Below is a small trained network, with its code and all its weights. Each question gives an input and a class and asks what happens when units are switched off, that is, made to give their printed mean instead of their output.

import numpy as np


def w(rows, s, z=0):
    codes = np.array(rows[::2]) - 128.0
    scale = np.full(codes.shape[1], s)
    scale[-1] = z or s
    return codes * scale


def norm(h):
    return h / np.sqrt((h * h).mean(-1, keepdims=True) + 1e-5)


def f(y):
    return np.maximum(y, 0)


def log_softmax(a):
    a = a - a.max(-1, keepdims=True)
    return a - np.log(np.exp(a).sum(-1, keepdims=True))


def net(x, mask):
    res = np.array(x, float).reshape(1, 4) / 4 @ E
    u = 0
    for l in range(4):
        y = f(norm(res) @ A[l][:, :-1].T + A[l][:, -1])
        res = res + np.where(mask[u : u + 7], y, B[l][:, -1]) @ B[l][:, :-1]
        u += 7
    return log_softmax(norm(res)[-1] @ U[:, :-1].T + U[:, -1])


A, B = {}, {}
E = w([
[121,91,188,184,1,249,27,103,115,218],'x0',
[167,197,153,173,54,122,201,210,168,238],'x1',
[175,183,28,93,189,105,24,172,89,200],'x2',
[149,77,43,126,164,196,129,141,238,161],'x3',
],0.0065)
A[0] = w([
[95,188,151,93,156,133,77,34,164,110,5],'L0N1',
[126,72,96,112,109,76,60,161,121,121,136],'L0N2',
[141,153,162,127,201,87,165,164,161,39,133],'L0N3',
[61,56,153,231,90,60,140,28,146,130,64],'L0N4',
[116,83,199,47,52,254,118,160,167,91,98],'L0N5',
[228,104,184,104,111,93,183,124,155,234,87],'L0N6',
[72,75,165,118,150,170,157,103,135,87,108],'L0N7',
],0.0067,0.0027)
B[0] = w([
[131,96,186,213,141,62,96,127,96,101,157],'L0N1',
[56,109,97,228,67,94,160,168,110,183,182],'L0N2',
[74,143,105,31,112,221,218,213,133,128,255],'L0N3',
[1,155,88,58,46,174,206,130,178,126,212],'L0N4',
[209,175,81,219,170,138,206,189,71,112,236],'L0N5',
[56,96,155,246,176,99,132,55,168,88,210],'L0N6',
[88,107,67,170,54,10,126,197,93,216,208],'L0N7',
],0.0067,0.0051)
A[1] = w([
[114,115,87,171,115,86,168,146,144,153,92],'L1N1',
[177,97,120,100,115,174,108,111,201,108,59],'L1N2',
[157,169,141,69,172,167,82,89,156,153,253],'L1N3',
[120,123,145,89,149,139,144,158,191,139,199],'L1N4',
[157,94,129,141,107,137,131,99,54,138,71],'L1N5',
[143,202,255,73,69,86,101,113,40,74,154],'L1N6',
[109,191,82,112,139,155,105,95,122,155,116],'L1N7',
],0.008,0.00071)
B[1] = w([
[135,132,175,55,63,120,126,117,169,108,255],'L1N1',
[142,14,203,116,156,110,191,141,99,156,143],'L1N2',
[114,126,152,133,104,111,139,141,102,149,141],'L1N3',
[155,144,171,123,175,107,125,67,58,87,192],'L1N4',
[152,128,171,138,103,181,156,124,90,125,169],'L1N5',
[172,93,95,89,120,111,191,89,181,254,208],'L1N6',
[72,132,58,190,92,182,207,149,181,107,171],'L1N7',
],0.0094,0.0055)
A[2] = w([
[144,133,156,91,24,137,53,161,158,148,8],'L2N1',
[122,145,110,122,47,102,217,84,119,126,242],'L2N2',
[56,52,112,152,129,111,115,63,66,86,126],'L2N3',
[202,2,111,140,142,145,150,169,183,99,9],'L2N4',
[122,160,81,96,146,111,60,106,95,156,169],'L2N5',
[54,51,135,70,177,60,151,138,85,160,228],'L2N6',
[83,191,57,167,135,89,68,137,83,220,149],'L2N7',
],0.0067,0.0014)
B[2] = w([
[152,122,142,118,166,139,115,211,133,150,152],'L2N1',
[143,145,40,149,168,149,21,81,147,130,254],'L2N2',
[190,118,145,247,152,45,105,254,183,19,165],'L2N3',
[171,34,76,56,104,142,122,13,132,242,159],'L2N4',
[71,107,126,213,75,100,215,157,188,187,148],'L2N5',
[225,158,118,201,56,185,32,111,84,207,206],'L2N6',
[31,107,118,125,93,147,217,154,188,88,181],'L2N7',
],0.0075,0.0088)
A[3] = w([
[204,147,120,217,61,204,41,155,197,158,112],'L3N1',
[173,118,126,54,86,143,76,103,129,238,139],'L3N2',
[162,197,238,129,137,100,158,148,229,170,90],'L3N3',
[172,14,82,178,140,72,76,57,104,135,95],'L3N4',
[126,135,56,141,122,102,75,212,213,192,252],'L3N5',
[215,116,193,150,105,159,60,210,125,134,73],'L3N6',
[57,64,197,118,127,254,111,136,21,184,49],'L3N7',
],0.0066,0.0019)
B[3] = w([
[119,135,86,42,217,93,106,156,110,92,254],'L3N1',
[198,120,110,172,157,106,135,15,171,96,192],'L3N2',
[131,65,152,185,178,67,1,229,68,127,165],'L3N3',
[129,103,188,142,119,25,141,128,114,157,181],'L3N4',
[119,119,224,133,80,135,117,80,130,108,253],'L3N5',
[167,146,177,101,117,133,74,157,73,54,149],'L3N6',
[123,204,121,71,169,168,251,154,59,98,152],'L3N7',
],0.0093,0.0089)
U = w([
[180,67,118,125,101,79,140,55,153,207,139],'0',
[105,98,172,193,129,49,39,192,123,74,204],'1',
[11,137,98,150,7,155,166,181,192,133,122],'2',
[162,172,119,47,185,159,155,176,61,94,168],'3',
[78,173,151,63,168,123,66,79,120,58,4],'4',
],0.012,0.0035)

Each question gives the input, the list of numbers given to net, and the class t.
The units are the neurons (one row each of A and B). Each row of codes is followed by its name. A weight is (code - 128) times the scale printed after its matrix; where a second scale follows, it is the last column's (A, B and U).
mask holds one flag per neuron, layer by layer. A switched-off neuron (its flag False) gives its mean, the last column of its row in B, instead of its output. The means were averaged over made-up inputs and are rounded, as every weight is.
A unit's drop is (log p(t) with every unit on - log p(t) with that unit switched off) / (log p(t) with every unit on - log p(t) with every unit switched off).
The circuit of an input: a set's keep is (log p(t) with only the set's units on - log p(t) with every unit switched off) / (log p(t) with every unit on - log p(t) with every unit switched off). Starting from the 12 units with the biggest drops (on a tie, the unit counted first), units are removed one at a time, each time the one whose removal leaves the highest keep (on an exact tie, the one counted first), for as long as the keep stays at least 0.8.
units of the circuit, in order: the units of the circuit, biggest drop first
k most important neurons: the k neurons with the biggest drops, biggest first
top k neurons in layer l: the k neurons of layer l with the biggest drops, biggest first
input [-1,-7,-8,-8], class 0: units of the circuit, in order => L1N6
input [7,8,-7,-5], class 1: 4 most important neurons => L3N3, L0N3, L2N7, L1N7
input [-2,2,1,-1], class 4: 3 most important neurons => L0N5, L0N6, L2N3
input [5,-4,-3,1], class 3: 2 most important neurons => L0N5, L0N6
input [-3,8,7,4], class 1: 4 most important neurons => L3N3, L1N1, L0N4, L0N6
input [8,6,7,-2], class 3: 2 most important neurons => L3N7, L3N1
input [5,-8,6,7], class 1: units of the circuit, in order => L2N3, L1N6
input [8,-4,-7,2], class 3: units of the circuit, in order => L3N1, L3N7
input [3,2,-3,1], class 4: units of the circuit, in order => L3N1, L2N2
input [-7,5,-6,-1], class 3: top 3 neurons in layer 3 => L3N5, L3N4, L3N3
input [6,5,7,-1], class 2: top 2 neurons in layer 2 => L2N7, L2N3
input [0,-1,1,-1], class 4: top 2 neurons in layer 2 => L2N2, L2N5
input [3,6,-1,-7], class 0: 2 most important neurons => L1N6, L2N3
input [5,-5,8,-7], class 2: top neuron in layer 1 => L1N1
input [6,-7,8,-7], class 2: units of the circuit, in order => L2N7, L2N5
input [4,3,-3,5], class 0: top 2 neurons in layer 2 => L2N4, L2N3
input [-2,2,-2,0], class 4: top 2 neurons in layer 3 => L3N7, L3N1
input [-8,6,-5,7], class 3: units of the circuit, in order => L0N3, L1N4
input [0,-4,-6,-6], class 0: top 2 neurons in layer 1 => L1N6, L1N7
input [-7,5,-8,8], class 0: top 2 neurons in layer 2 => L2N4, L2N7
input [8,-5,-2,-5], class 3: units of the circuit, in order => L3N7
input [4,2,-4,5], class 0: 3 most important neurons => L2N4, L0N3, L2N7
input [-7,7,-6,-2], class 1: top 2 neurons in layer 0 => L0N6, L0N5
input [-5,-6,-5,0], class 1: 3 most important neurons => L2N3, L0N7, L2N7
input [-2,-4,5,1], class 2: top 2 neurons in layer 2 => L2N7, L2N2
input [3,-7,8,2], class 2: top 2 neurons in layer 2 => L2N7, L2N5
input [-1,-6,2,-1], class 1: units of the circuit, in order => L2N3
